[ 89 149 108 140 121]  zezip
[ 89 103 166  92 109]  sut
[ 89 177 111 108 114]  kono
[ 89 111 177  95 138]  kipun
[ 89 117 157 108 171]  Gev
back: [140 108]	zezip
back: [108 111 177]	kono
common Gev sut: 	[89]
find: [ 89 111 177  95 138]	kipun
find: [ 91 103 166  92 109]	sut
succ: [103]	[166]
succ: [157]	[108]

[138 144  85 118 126 133 112 140 135]  gof
[172 137 144 151 146 130 116 117 144]  kubim
[134 120 127 131 126 128 109 155 130]  Vuzuk
[115 136 144 133 121 122  70 156 135]  fev
[120 130 136 148 115 143 116 103 148]  mib
[128 138 126 151 165  86 127 171 135]  guv
[128 120  98 126 138 109 118 132 120]  luni
[142 106  88 161 153 140 120 106 146]  gikob
[148 112 145  87 123 110 139 132 128]  ded
[156 131 128 127 126 120 109 107 119]  Vuz
[156 104 119 158  80 114 149 111 141]  nivos
back: [109 120 126 127 128 131]	Vuz
common guv ded: 	[128]
find: [127 139 126 151 165  87 126 172 135]	guv
back: [119 107]	Vuz
back: [120 126]	Vuz
common kubim gof: 	[144]
back: [103 116 143 115 148 136 130 120]	mib

[135 121 135 128 110 140 109 134 112 154 126] : ditap
[119 136 113 137 156 116 159 123 165  73 127] : Kam
[169 101 181 128 112 134 109 140 110 155 119] : toda
back: [181 101]	toda
back: [112 134 109 140 110 128]	ditap
succ: [136]	[113]
find: [119 135 114 137 156 116 160 124 164  73 127]	Kam

[153 155 152 138] = pibad
[106 104 125 108] = Kodu
[106 104 130 153] = lafe
find: [106 104 130 153]	lafe
find: [105 105 131 152]	lafe
succ: [125]	[108]
back: [125 104 106]	Kodu
back: [130 104]	lafe
common pibad lafe: 	[153]

